Below are the code and all the weights of a small trained network. Each question names an input and a class and asks about switching units off, where a switched-off unit gives its printed mean instead of its output.

import numpy as np


def w(rows, s, z=0):
    codes = np.array(rows[::2]) - 128.0
    scale = np.full(codes.shape[1], s)
    scale[-1] = z or s
    return codes * scale


def f(y):
    return y / 2 * (1 + np.tanh(0.7978845608 * (y + 0.044715 * y**3)))


def log_softmax(a):
    a = a - a.max(-1, keepdims=True)
    return a - np.log(np.exp(a).sum(-1, keepdims=True))


def net(x, mask):
    res = np.array(x, float).reshape(1, 6) / 4 @ E
    y = f(res @ A[0][:, :-1].T + A[0][:, -1])
    res = res + np.where(mask, y, B[0][:, -1]) @ B[0][:, :-1]
    return log_softmax(res[-1] @ U[:, :-1].T + U[:, -1])


A, B = {}, {}
E = w([
[138,130,113,134,125,144],'x0',
[164,167,64,131,102,33],'x1',
[109,68,180,125,1,86],'x2',
[71,135,118,193,152,87],'x3',
[123,131,148,124,129,109],'x4',
[203,191,184,171,114,140],'x5',
],0.0098)
A[0] = w([
[175,121,120,53,119,163,113],'n1',
[102,164,188,128,139,169,118],'n2',
[115,119,136,125,54,133,41],'n3',
[159,138,88,126,124,36,109],'n4',
[123,201,211,99,113,105,134],'n5',
[167,147,138,201,105,156,119],'n6',
[72,70,97,225,166,133,89],'n7',
[156,157,83,59,120,70,74],'n8',
[119,99,106,11,144,131,101],'n9',
[134,92,171,112,118,94,151],'n10',
[123,59,69,127,106,125,118],'n11',
[88,124,174,157,98,127,229],'n12',
[96,125,132,253,128,140,100],'n13',
[194,133,144,148,95,127,178],'n14',
[64,143,150,158,161,92,108],'n15',
[188,203,180,184,94,132,97],'n16',
[146,151,62,144,93,114,97],'n17',
[170,82,92,181,56,98,69],'n18',
[157,175,82,117,134,76,44],'n19',
[108,145,176,125,133,86,96],'n20',
[78,131,103,210,131,106,129],'n21',
[158,169,120,107,218,106,197],'n22',
[145,164,96,124,87,89,4],'n23',
[82,159,93,200,113,124,53],'n24',
[71,179,100,92,165,146,131],'n25',
],0.012,0.0035)
B[0] = w([
[148,175,202,38,86,127,191],'n1',
[61,109,124,228,60,139,182],'n2',
[183,99,94,107,86,173,188],'n3',
[122,187,209,219,185,177,220],'n4',
[112,103,140,124,156,93,191],'n5',
[75,127,126,129,113,42,183],'n6',
[115,182,197,90,110,132,197],'n7',
[99,193,162,140,118,159,192],'n8',
[83,187,198,111,126,70,187],'n9',
[147,98,80,116,182,184,180],'n10',
[114,95,99,171,135,56,174],'n11',
[220,113,117,188,192,175,210],'n12',
[175,204,115,105,64,108,189],'n13',
[112,121,120,90,131,77,207],'n14',
[131,169,124,69,111,158,173],'n15',
[56,97,111,109,107,80,244],'n16',
[96,158,195,124,161,134,177],'n17',
[210,111,91,195,127,147,206],'n18',
[73,110,99,191,149,209,196],'n19',
[184,88,177,95,140,137,144],'n20',
[183,212,94,74,154,81,190],'n21',
[172,65,58,117,109,145,254],'n22',
[79,112,100,163,77,255,169],'n23',
[167,171,140,66,149,153,162],'n24',
[118,71,27,161,133,142,188],'n25',
],0.0069,0.0078)
U = w([
[206,253,142,17,101,136,114],'0',
[115,141,145,180,161,206,144],'1',
[170,144,96,116,157,125,166],'2',
[172,83,78,140,208,59,232],'3',
[202,28,10,170,180,130,3],'4',
[54,103,67,130,129,18,91],'5',
],0.0075,0.0035)

Each question gives the input, the list of numbers given to net, and the class t.
The units are the neurons (one row each of A and B). Each row of codes is followed by its name. A weight is (code - 128) times the scale printed after its matrix; where a second scale follows, it is the last column's (A, B and U).
mask holds one flag per neuron, in row order. A switched-off neuron (its flag False) gives its mean, the last column of its row in B, instead of its output. The means were averaged over made-up inputs and are rounded, as every weight is.
A unit's drop is (log p(t) with every unit on - log p(t) with that unit switched off) / (log p(t) with every unit on - log p(t) with every unit switched off).
The circuit of an input: a set's keep is (log p(t) with only the set's units on - log p(t) with every unit switched off) / (log p(t) with every unit on - log p(t) with every unit switched off). Starting from the 12 units with the biggest drops (on a tie, the unit counted first), units are removed one at a time, each time the one whose removal leaves the highest keep (on an exact tie, the one counted first), for as long as the keep stays at least 0.8.
circuit, biggest first: the units of the circuit, biggest drop first
most important unit: the unit with the biggest drop
top k neurons: the k neurons with the biggest drops, biggest first
drop of u: that unit's drop, to one decimal
input [1,7,-2,6,6,-6], class 1: circuit, biggest first	(n4; n19)
input [7,8,-8,3,3,7], class 1: circuit, biggest first	(n19)
input [1,-6,-7,0,1,2], class 4: top 2 neurons	(n22; n25)
input [-6,8,0,4,7,1], class 1: top 3 neurons	(n4; n19; n23)
input [4,0,-3,6,0,8], class 5: top 2 neurons	(n16; n6)
input [4,-5,-5,8,1,3], class 0: top 2 neurons	(n13; n7)
input [-4,-6,-3,7,3,-6], class 0: top 4 neurons	(n7; n15; n21; n13)
input [1,8,8,8,3,-3], class 0: circuit, biggest first	(n21; n24)
input [-6,8,3,-4,4,3], class 1: circuit, biggest first	(n4; n23; n19)
input [-7,7,7,-5,3,8], class 5: top 4 neurons	(n16; n14; n6; n5)
input [7,8,8,-1,-2,-5], class 1: circuit, biggest first	(n4; n23)
input [2,1,6,4,-5,2], class 4: circuit, biggest first	(n18; n12)
input [3,5,-7,-5,-5,3], class 4: top 2 neurons	(n22; n19)
input [4,-4,-5,-6,-5,-7], class 5: top 3 neurons	(n9; n25; n12)
input [3,2,-3,-2,1,4], class 5: top 2 neurons	(n12; n16)
input [0,2,8,-6,6,-2], class 4: circuit, biggest first	(n18; n10)
input [-1,-4,7,7,-3,-4], class 0: most important unit	n7
input [3,-7,8,8,-7,1], class 0: top 3 neurons	(n13; n7; n21)
input [1,4,8,7,3,6], class 4: top 2 neurons	(n18; n12)
input [-1,4,-6,0,-5,-1], class 4: circuit, biggest first	(n22)
input [4,8,-3,2,-4,5], class 1: top 2 neurons	(n4; n19)
input [0,7,-4,2,-7,2], class 1: top 2 neurons	(n4; n19)
input [5,-6,4,6,1,5], class 0: drop of n25	0.2
input [2,4,1,-2,8,8], class 3: drop of n4	0.1
input [3,0,-1,1,-4,6], class 5: drop of n16	0.2
input [2,-3,-4,7,-6,2], class 0: drop of n19	0.0
input [0,3,-2,4,3,0], class 0: most important unit	n21
